In the rows, zero is written as 128.
Rows near named flat spaces through zero (a row that begins with a name and a colon came from that space)
j282_j764: [116 152  97 134 123 105 155 104  75 114 139 117 124 157 144 127  90 146
 109 129 131 136 111 157 160 116 128 132 140 105]
j282_j764: [108 128 154 131 100 127  94 165 154 138 135 134 124 134 128 139 129 106
 111 140 145 126  97  90 101 119 157 120 145 117]
j254_j667: [128 136 146 162  97 169 135  89  62 127 150 130 124 149 154 110  66 142
  70 181  85 127  41  74  96  91 230 200  89  89]
j658_j883: [112 108 106 154  90 141 145  83 114 133 150 101 153 137  93  83 142  98
 102 129 118 115  62 138 140 136 109 107 125  91]
j717_j775: [ 98 149 137 122 132 124 113 132 142 129 136 140 115 138 120 120 128 141
 133 121 136 143 136 134 133 117 145 102 149 114]
j254_j667: [138 123 168  92 128 108  90 178 140 193 142 114 139 156 149 158 106 156
 130 138 196 125 147  71 178  99 167 108 159 152]
j884_j329: [181  75 145 145 142 160 110 189 177 150  74 150 130  87 126 176 154  94
 134 151 130  87 152  98  56 161  95 160 116 183]
j254_j667: [110 119 146  96 138 125  95 146 202 147 132 127 137 117  92 107 193 123
 181  95 145 141 184 121 147 143 103  65 144 156]
j717_j775: [135 139 168 109 133  78 106 176 168  97 134 131 106  95 149 168 133  85
  99 113 175 125 102 137 117 114 122 120 144  95]
j884_j329: [151 178 169  77 226  93 139  94 123  80 134 150  69 113 176 128  99 194
 145 109 127 167 202 163 184  76 189 151 112 119]
j254_j667: [149 141  70 172 115  90 197 111  64  39 112 124 118  88 150 165  99  68
  68 118 109 107  54 227  85 156  42 176 110  68]
j282_j764: [146 119 152 107 157 138  99 155 156 140 106 145 109 140 151 141 131 156
 162 148 117 137 194  72 121 117 176 153 123 190]
j884_j329: [ 31 230  83  85  34 128 105 163  65 120 171 133 174 180 159 130 120 197
 244  83  62 228 202  69 105 153 165 134 100 189]
j254_j667: [134 105 112 163  94 123 135 147 116 129 119 120 135 130 126 150 114  83
  79 150 145  96  62 131 100 139 101 137 143 105]
j254_j667: [125  86 137 161 138 138 109 103 155 129 114 130  86 176 120  92 122 107
  75 191 122 104  87  83 131  94 193 133 159 121]
j717_j775: [113 124 114 135  22 110 110 194 118 131 147 100 182 122 137 168 140  62
 121 120 139 123  61  81  76 164  90 138 118 131]
j717_j775: [177 122 154  71 125  69 114 181 176  65 126 110 135  70 175 172 183  73
 174  89 123 145 170  96 109 151  97 168  75 179]
j282_j764: [126 134 118 148 127 136 155 113 117 121 132 131 140  90 102 129 131 110
 107 104 137 114  92 196 114 147  71 109 126  79]
j884_j329: [184  60 102 125 189 127 142 112 148 173  85 110 122 161 118 120 140 147
 142 156 153  89 198 127 197 131  96 114 157 198]
j658_j883: [108 147 149 107 112 130 115 130 122 167 161 117 153 132 117 120 122 153
 136 108 158 140 120 121 161 116 141  94 135 109]
j717_j775: [ 92 147 111 120 117 166 131  96 110 167 147 127 159 146  95  87 139 180
 178 107 106 153 165 131 152 139 129  93 122 142]
j717_j775: [129 133 167 116 158 129 121  96 165  90 140 137 100  97 122  96 154 116
 124 118 108 141 122 134 124 109 162 129 105  99]
j282_j764: [132 124 137 140 136 155 136 118 129 147 128 136 138 102 104 123 131 131
 120 120 133 115 114 156 117 136 108 116 123 106]
j884_j329: [155 153 164  99 152  99 112 181 149  79 112 153 100  86 180 184 126 120
 144 117 123 145 165 114  84 125 145 177 101 149]
j254_j667: [108 112 125 144 133 213 108 116 152 178 107 157 140 139  84  89 157 169
 183 143  76 134 185  90  89 149 152 119 116 182]
j282_j764: [137 121 112  98 145  88 128 117 138 106 127 108 116 159 148 114 144 134
 157 126 123 144 178 109 179 119 136 128 132 170]
j884_j329: [128 134 120 125 161  89 145 100 123 101 131 121  96 145 135 117 113 129
  99 129 150 126 121 169 178 102 128 112 157  96]
j282_j764: [147 123 140 123 132 134 136 132 133 137 131 125 146  92 119 139 138 120
 129 109 141 118 122 149 124 140  96 123 113 117]
j658_j883: [149 105 120 142 146 118 140 107 138  91 111 126 104 125 133 118 137 100
 107 145 109 115 116 135 122 126 127 150 121 127]
j717_j775: [154  88 122 149 169 152 143  91 160 114  99 136 109 109 101  98 160 110
 123 140 102 105 139 153 118 139 107 129 120 135]
j658_j883: [188 100 135 132 143 106 140 144 142  62  98 129 106  86 169 162 140  73
 112 143  98 111 120 114  78 139 119 203  84 150]
j254_j667: [141 137 118 135 150 145 143 103  68 146 121 135 113 173 161 128  66 189
 119 168 110 132 146 104 151  98 192 173 124 148]
j884_j329: [ 96 151 121 118  91  92 126 116 126  83 160 109 129 134 134 109 142  98
 123 109 117 153  92 127 135 123 133 119 123  98]
j658_j883: [133 127 150 114  81 131  99 189 124 168 138 119 163 128 148 169 118 124
 137 132 151 127 118  64 105 134 142 143 120 155]
j282_j764: [125 130  69 183 104 170 172 102  93  67  98 151 133  92 114 124 141  94
 133 127  38 124 107 174  30 183  71 180  80 126]
j658_j883: [119 115  62 175 170 172 158 106 127 120  65 169 103 139  93 117 137 149
 153 142  81 114 191 191  89 167  72 123 150 164]
j717_j775: [ 82 172 159 116 130 119 102 117 138  97 153 146  91 147 141 104 117 146
 123 131 111 166 120 107 126  89 209 125 134  97]
j658_j883: [113 129 120 135 117  94 126  95 129  59 137 117  89 161 153  95 129  95
 100 155  89 144  92  97 130 101 185 158 123 115]
j658_j883: [131 122  99 149 139 158 165  71 119 104 123 130 138  98  93  90 156 121
 140 109  82 126 126 183 114 156  82 126  97 113]
j884_j329: [118 115  74 129 141 107 143 112 112 148 113 112 125 190 121 114 121 155
 144 138 142 125 174 143 192 129 103  97 174 164]
j884_j329: [ 50 210 114 120  52 110 129 120  60 109 191 118 152 153 141 118  90 149
 127  98 117 181  73 132 130 115 161 117 124  68]
j254_j667: [165 113 140 128 167  80 128 164 140 116 102 132  90 128 160 179  98 109
  80 149 183  99 122 146 144 107 119 139 166 119]
j658_j883: [115 179 138 101 163 101 131 126 124  83 133 149  96 116 154 137 116 157
 148 103 119 164 170 160 135 112 146 134 124 117]
j884_j329: [153 135 146 153 124 126 131 190  94 154 111 147 126 107 156 210  61 123
  65 149 184  92  76 146  88 122 116 156 149  93]
j282_j764: [109 108 132 139  76 137 117 115 137 145 157 101 157 136 101  96 150  92
 110 130 129 121  65  99 129 131 131 106 125 104]
j254_j667: [148 113 124 131 116 104 124 188 131 155 112 122 142 120 136 186 116 104
 108 128 186  98 117 139 124 143  75 117 159 133]
j658_j883: [150 135 169  96 118 153 117 171 127 202 148 123 188  79 118 165 130 157
 161  88 175 124 146 124 133 145  96 108 106 135]
j282_j764: [190 113 150  69 198 104 140 120 144 151 125 109 137 105 143 137 145 169
 176  97 162 129 219 142 210 122 104 119 111 175]
j717_j775: [113 102 106 159  71 177 135 100 123 144 140 112 173 120  84  87 163  98
 134 127  86 119  81 112  92 163 104 123  97 124]
j717_j775: [150 127 148 111 115 114 130 141 129 124 144 112 150  93 137 145 137 107
 126 107 143 125 108 127 128 134 109 136 102 117]
[152 130 144 118 164 102 127 126 134  86 115 137  86 129 166 140 114 127
 115 146 118 133 143 117 129 103 168 167 120 136]
j717_j775
[202 123 139  71 190 130 166  98 106 157 133 105 168  79 140 134 140 186
 193  79 138 133 219 162 201 141  82 138  72 173]
j717_j775
[ 48 202 100 124  53 144 124 131  57 146 173 130 167 166 130 120  94 178
 162 105 103 180 118 115 119 133 155 115 125 113]
j884_j329
[130 158 134 121  90  95 138 154  73 133 157 110 150 124 162 172  78 125
  92 119 169 128  71 135 139 116 126 143 128  87]
j282_j764
[132 177 146  98  82 119 132 162  98  93 158 125 167  67 162 168 131 118
 162  78 104 162 119 122  78 153 113 171  59 122]
j658_j883
[120 133 186 141  93 173 101 155 111 211 159 132 160 118 115 146  85 146
  82 144 178 108  51  93 112 104 174 117 134  76]
j282_j764
[ 84 163 115 126 152  87 107 141 122 107 116 150  63 207 162 134  80 165
 113 163 141 152 160 115 158  82 197 121 195 134]
j282_j764
[ 90 117 168 138 106 136  68 176 202 139 124 150 106 135 107 127 155  91
 112 148 145 124 103  79  81 118 166  97 165 119]
j282_j764
[ 55 139  68 161 121  91 121 107 158  47 107 145  63 193 115  85 151  90
 118 149  86 148 129 148 114 125 135 100 187 121]
j282_j764
[115 155 159  95 156 121 105 142 139 157 140 139 118 141 136 133 114 178
 149 118 159 149 173 119 166 101 166 103 148 134]
j658_j883
[189  87 135 115 165  94 132 153 146 130 100 115 115 122 155 165 126 110
 113 145 165  97 150 121 154 123 107 148 137 161]
j884_j329
[136 110 138 120 121 101 127 110 157  91 142 106 123 114 125 105 162  80
 113 121 124 126  96 123 139 124 124 125 115 110]
j884_j329
[118 150 140 116 171 104 130 103 155  68 126 145  81 115 134 109 142 126
 130 115 110 150 149 161 133 110 145 125 128 107]
j884_j329
[141 129 115 111 133 123 125 181 125 175 110 130 155 124 130 177 123 153
 164 109 169 120 185 140 139 153  73 108 149 171]
j254_j667
[165  89 117 147 143 178 167  75 108 173 127 111 170  97  84  99 141 138
 126 120 124  95 114 168 148 151  76 118 100 119]
j717_j775
[ 90 114  88 150  68  96 127 122 162  59 135 108 129 127 103  98 188  35
 119 115  96 131  73 136  92 160  78 108 131 108]
j282_j764
[ 99 156 139  87  74 104 118 132 130 133 184  94 179 112 117 113 161 117
 163  72 142 160 114 121 158 140 106  88 108 111]
j254_j667
[158 107 154 142 181 112 136 138 159 140 109 138 103  93 111 154 119 107
  70 128 197  84 101 196 144 116  85  95 170  76]
j717_j775
[140 125 115 167 162 155 154  91 121  75  97 160  88 106 128 116 122 117
 105 149  72 119 117 164  74 132 134 172 106 111]
j254_j667
[100 143 160 138 119 125 108 115 150  88 146 140  95 126 130 104 130 102
  93 140 110 141  75 111 100 100 188 135 125  80]
j717_j775
[157 126 147 112 177 100 137  80 150  33 123 131  72 112 164  98 147 108
 124 137  71 148 142 119 128 101 181 184  84 130]
j658_j883
[106 133 115 140  86 100 117 167 112 142 135 118 134 159 137 157 101 108
  94 141 169 118  83 118 130 123 122 114 169 109]
j658_j883
[167 107 140 126 121 140 136 139 132 129 123 120 153  84 131 146 145 104
 132 120 122 112 117 121 101 149 100 156  88 139]
j658_j883
[153 106 138 154 174 149 125 138 149 123  85 161  87 121 132 146 116 127
 104 164 123 103 141 133  92 121 142 153 140 138]
j254_j667
[171  72 156 120 124 153 125 101 158 155 140  97 160 103 106  94 171 100
 130 132 122 105 107  87 143 134 129 133  87 142]
j884_j329

Rows near named flat spaces through zero
j665j383: [150 103  95  96 163 132 175 113 122 109 155 101 168 126 122 122 163  95
  85 106 115 144 109 126 125 152 147 141 130 104]
j72j896: [118 121 124 147 110 154 114 130 134 111 122 120 136 115 148 102  99 145
 135 129 144 112 125 106 134 135 138 130 113 106]
j665j383: [125 127 101 128 116 134 135 152 125 126 128 112 153 132 107 134 141 160
 120 164 142 135 100 118 142 128 167 143 123 104]
j384j193: [138  97 123 117 135 111 130 143 108 106 128 172 170  69 111 149  97 103
  93 128 117 123 104 140 111 148 169 123 139 134]
j827j511: [116 124 132 129 120 112 125 131 125 141 142 117 109 130 117 124 141 131
 121 120 131 147 140 158 134 112  94 130 151 124]
j384j193: [108 144 150 128  86 126 113 158 121 125 111 146 120 124 102 113 118 160
 116 162 137 152 117 161 138  81 146 128 148 117]
j412j855: [134 126  87 139 182  98 164 147 146 133  92 132 121  78 108 125 141  91
  41  81  51  98 177 153  96 175 100 157 185  65]
j827j511: [121 107 102 142 116 134 102 122 134 143 166  80 109 147 145 125 129 141
 169 118 158 130 143 118 146 149  87 126 117 129]
j665j383: [124 131 117 147 119 103  87 151 132 155 121 142  99 122 121 166 107 140
 162 142 124 109 153 131 124 150 110 119 135 154]
j384j193: [128 160 100 151 126 141 110 163 153 132  73 135 111 125 127 128 106 150
 127 151  95  87 156 104 118 157 153 137 129  97]
j665j383: [122 113  72 123 119 112 146 169 118 140 149  90 163 132  78 152 171 171
 103 176 147 154  90 136 153 132 163 158 141  89]
j412j855: [143 115 100 100 117 149 120 126 125 117 161  95 139 161 132 126 136 126
 153 141 146 150 114 116 142 144 152 118 106 136]
j959j375: [135 125 145 110 116 107 122 132 102 139 149 156 154 140 105 182 137 142
 161 174 160 149  79 127 138 106 167 115 107 187]
j412j855: [147 107  82 101 130 134 117 135 130 122 158  95 126 144 125 130 133 107
 134 121 119 143 141 133 131 168 132 121 130 125]
j412j855: [127 114 109 116 118 141 129 119 127 127 165  82 127 157 132 112 149 134
 141 125 151 154 123 129 147 127 115 129 121 119]
j72j896: [114  77 136 123  83 131  85 118 108 119 195 106 124 120 141 112  98 127
 163 114 183 164 119 154 150 119  95 105 125 152]
j959j375: [122 122 130 129 130 135 127 114 139 124 136 105 100 129 144  88 127 108
 113  86 115 135 164 149 125 129  80 127 148 105]
j959j375: [112 134 174 146  63 167  63 137 124  98 106 171 122 110 158  99  41 154
 177 156 162 114 116 111 132 104 164  96  97 153]
j384j193: [ 96 154 165 151 113  87 140 164 119 147  85 174 122  93  80 137 137 164
  78 157 117 136 119 176 126  68 126 148 175 108]
j384j193: [140 139 176 114 142 127 146 118 116  99  92 200 154  90 129 128  98  95
  95 122 101 116 110 132 100 110 171 115 128 148]
j665j383: [123 166  96 118 152  95 176 151 138 173 120  85 109 180  74 149 225 157
  93 154 104 158 137 156 142 104 108 166 165  92]
j827j511: [109 106 134 162 132 109 114 128 132 134 124 139 110  76 138 117  98 117
 108  86 119 105 160 147 116 142  74 132 156 110]
j827j511: [162 167 133  58 158 127 190 112 119 131 136 119 149 208  95 152 215 112
 117 162 111 179  91 132 133  92 179 130 116 156]
j959j375: [142 176 170 106 153  92 160 119 115 163 110 171 130 173  97 195 183 133
 147 171 121 141  99 129 123  82 150 125 118 195]
j959j375: [121 220 138 122 141 106 148 139 160 192  85  98  39 229  98 135 217 156
 139 150  83 149 186 159 134  78  71 145 161 124]
j665j383: [126 113  49 129 139 103 159 169 125 155 152  72 162 140  75 167 194 172
 101 171 140 145  98 126 153 151 151 170 142  80]
j384j193: [111 111 118 145 147  80 150 121 119 175 168  94 122 136 104 165 187 145
 128 120 152 146 124 149 145 116  64 151 148 133]
j72j896: [132 153 128 141 166 124 160 103 142 154 119 108 119 162 139 145 174 133
 142 120 123 109 135  97 128 129 102 144 112 132]
j72j896: [ 85 127 144 197  89 154  84 130 149 131 108 110  92 103 168  77  77 174
 154 112 159  91 159 110 140 120  75 135 124  88]
j384j193: [ 92 136 148 146  95 137 128 136 134 127 122 103 100 126 123  68 134 156
  98 118 138 152 144 166 144  78  87 143 161  76]
j384j193: [113 177 140 125  65 152  86 169 137 131  95 130  95 174 111 111 115 185
 163 196 139 147 129 135 147  84 165 118 124 125]
j412j855: [115 136 168 133 117 173 139  85 138 104 131 103 114 148 172  54 125 123
 130  91 145 137 137 119 136  92  97 125 113 107]
j827j511: [157  63 132  68 132 146 154  83  88  82 213 116 203 126 140 125 133  80
 129 111 175 179  57 124 139 130 172 106  92 167]
j827j511: [138 192 168 108 145 128 168 116 131 143  91 150 124 186 113 146 181 141
 133 164 114 138 108 117 126  75 158 132 113 154]
j72j896: [162  84  74 116 192 108 167  99 117 141 181  99 184 130 132 196 171  99
 142 114 141 112  94  79 127 196 138 140  93 156]
j959j375: [112  88  82 152 176  63 182 155 120 147 131 121 156  46  76 147 167 117
  16  91  92 122 135 177 116 154  88 179 202  55]
j827j511: [120 103 180 119 125 119 143  90 103 118 165 143 147 114 138 120 130 110
 126 104 163 155  97 147 133  86 106 117 124 160]
j72j896: [133 153 138 122 141 144 153 108 136 131 122 112 127 168 138 121 160 134
 138 133 130 130 121 106 133 111 132 134 109 129]
j412j855: [141 103  76 108 142 139 143 132 134 113 151  84 138 128 125 107 143 106
  96 105 111 140 140 135 129 167 128 138 141  86]
j959j375: [133  86  90 138 139 138 134 132 125 103 140 118 170  79 137 120 103 117
 100 110 131 107 115 108 124 175 149 139 124  93]
j959j375: [116 138 114 144 133  81 143 171 118 159 108 150 144 107  73 181 156 166
 100 174 123 127 105 146 131 116 148 154 155 119]
j72j896: [112 107 142 124  56 178  80 144 121  78 135 130 137 106 146  62  58 146
 135 141 162 148 112 137 143 108 165 107 119 106]
j959j375: [141  93  98  99 169  92 170 108 115 146 187  88 139 137 107 150 192  91
  97  92 123 164 126 160 132 143  85 141 153 129]
j665j383: [114 159 155 151 132 124 128 116 142 151 107 127  91 148 140 121 141 142
 144 120 125 115 153 126 128 104  85 132 130 131]
j412j855: [143 156 156 114 133 194 172 102 129  76  92 144 189 143 155  89 124 136
 116 153 138 115  69  63 127 103 224 133  71 110]
j412j855: [156 167 113  99 136 137 144 132 124 146 126 124 157 205 110 192 177 162
 187 209 149 134  74  73 144 123 208 127  70 179]
j384j193: [136 123  68 127  98 169  83 152 148 118 138  77 112 159 145 108 104 148
 170 146 136 121 150  99 143 176 147 121 106 104]
j72j896: [160 136 129  83 154 127 145  99 123 133 154 121 127 179 132 153 163  92
 154 124 120 149 124 122 124 134 134 110 108 178]
j665j383: [174 101 103  96 158 143 114 116 127  93 132 159 151 101 155 145  77  57
 134  98  91  99 140 102  95 205 170  97 106 161]
j827j511: [132 147 143 148 151 136 138 109 139 133 102 142 127 130 151 136 124 127
 143 121 121  92 133  91 117 136 127 130 105 138]
j665j383: [117 206 176 119 120 138 152 129 145 142  74 137  85 187 114  99 170 152
 117 152 102 147 144 147 129  54 125 135 142 117]
j72j896: [123 140 127 145 121 152 124 134 140 115 101 130 131 120 142 106 108 143
 125 133 125 106 131 105 126 132 145 134 118 102]
j827j511: [ 86 143 141 222  87 146  54 151 156 144  76 143  84  90 170 113  46 190
 184 137 151  51 168  84 130 143  92 130 111 110]
j412j855: [130 157 182 120 108 195 153  91 124  86 110 138 172 163 164  87 123 154
 154 160 172 129  64  67 142  74 201 122  60 136]
[157 161 102  99 153 142 147 118 142 142 128  98 121 201 129 150 177 125
 160 149 114 132 130  96 131 144 150 128 100 146]
j412j855
[121 133 163 142 121 136 129 127 122 107  97 173 148  91 136 117  93 130
 112 132 128 109 110 119 117 111 157 125 122 127]
j412j855
[140 147 153  76 118 103 125 143 117 127 123 161  98 143  92 130 138  93
 101 131  88 177 147 200 115  94 130 106 172 155]
j665j383
[144 190 115 147 197 120 166 102 167 178  87 103  84 193 145 158 195 124
 151 113  82  82 177  82 113 152  83 149 114 132]
j827j511
[124 127 114 124 119  89 129 161 109 156 139 138 148 131  79 189 157 163
 134 183 147 147  90 141 142 114 156 138 135 149]
j959j375
[115  65 117 150 119 132 120 113 111 112 177 110 168  80 147 121 101 130
 131 105 178 124  99 115 141 148 115 131 114 120]
j665j383
[132  63  59 131 132 115 116 145 120 125 179  89 155  89 120 143 118 119
 115 111 141 128 126 131 135 192 120 137 139 103]
j384j193
[147 157 154 106 143 122 144 112 120 140 122 153 139 169 122 171 155 127
 161 160 133 133  99 107 126 108 162 117  98 185]
j959j375
[119 146 102 138 164 113 181 119 144 162 133  69 115 165 112 125 212 145
  99 115 118 137 141 131 140 119  80 168 148  83]
j412j855
[139 128 120 105 119 135 118 120 124 134 158 105 124 172 130 140 145 130
 168 144 148 151 118 122 142 127 134 115 108 158]
j959j375
[110 158 164 144 117 137 123 104 142 149 125 107  81 172 149 103 147 146
 161 117 143 134 152 129 140  87  72 126 123 136]
j72j896
[163 153 134  94 131 165 111 114 137 105 112 146 122 167 156 128 104  98
 170 137 108 117 135  94 114 149 175  96  88 169]
j412j855
[109 135 127 127  72 153  96 160 131 111 119 117 113 132 119  84 102 161
 125 155 140 151 130 150 144 101 146 124 140  96]
j384j193
[142  49  64  98 135 121 122 113 115 121 225  56 140 125 132 122 142  88
 127  80 150 167 134 152 143 183  85 123 139 121]
j827j511
[119 126 121 156 116 165 118 123 141 111 116 112 138 121 160  98 101 149
 143 127 147  99 125  86 134 141 139 134 100 101]
j72j896
[119 137 154  93  96  93 125 170 106 123 116 172 119 107  67 125 128 124
  71 152 102 182 123 216 123  74 148 121 189 126]
j72j896
[139 165 114 123 177 147 188 104 154 132 102  91 121 169 138 101 188 117
  95 105  90 117 148 105 121 130 116 155 127  84]
j412j855
[143 196 141 133 162 129 139  91 154 187 117  99  78 241 151 175 197 149
 220 150 133 111 148  73 137 118  93 126  79 190]
j384j193
[114 189 171 161 161 105 175 121 137 165  69 160 126 145 113 160 177 164
 119 155 117  99 114 105 122  80 127 157 123 132]
j412j855
[156 160 131 111 160 129 127 112 144 139 107 141  97 164 145 148 135  93
 154 116  87 108 164 112 106 152 122 111 116 165]
j72j896
[ 86 128 173 111  42 118 105 152 100 136 168 112 111 157  84  98 148 186
 135 177 192 219  91 204 174  20 115 122 157 132]
j384j193
[135 103 134 115 125 135 131 129 113  95 130 158 166  86 128 121  96 107
 101 123 127 128 103 131 118 135 168 120 126 127]
j827j511
[151 118 146  87 124 133 115 123 116  97 131 167 131 114 131 120  93  77
 117 112 103 144 132 153 108 133 154  96 134 158]
j665j383
[112 144 129 149 108 153 118 154 146 103  77 139 115  95 132  72  89 139
  84 121  98 108 155 137 118 124 139 138 152  65]
j384j193
[132 153  68 146 161 107 151 153 148 173 113  86 120 162 102 172 189 162
 130 156 110 108 141 103 136 160 122 163 132 100]
j665j383
[109 123 143 151 117 101 129 147 112 142 121 156 150  97 103 158 126 162
 121 159 151 124  95 133 135 104 141 140 134 134]
j412j855
[144  27  43 108 125 147 118 121 111  94 226  55 184  98 143 117 112 101
 127  95 171 149 102 116 148 207 135 127 112 103]
j959j375
[109 130 125 149 120 122 130 147 134 128 107 129 121  99 116 106 122 143
  91 122 116 122 142 147 127 120 114 145 157  85]
j384j193
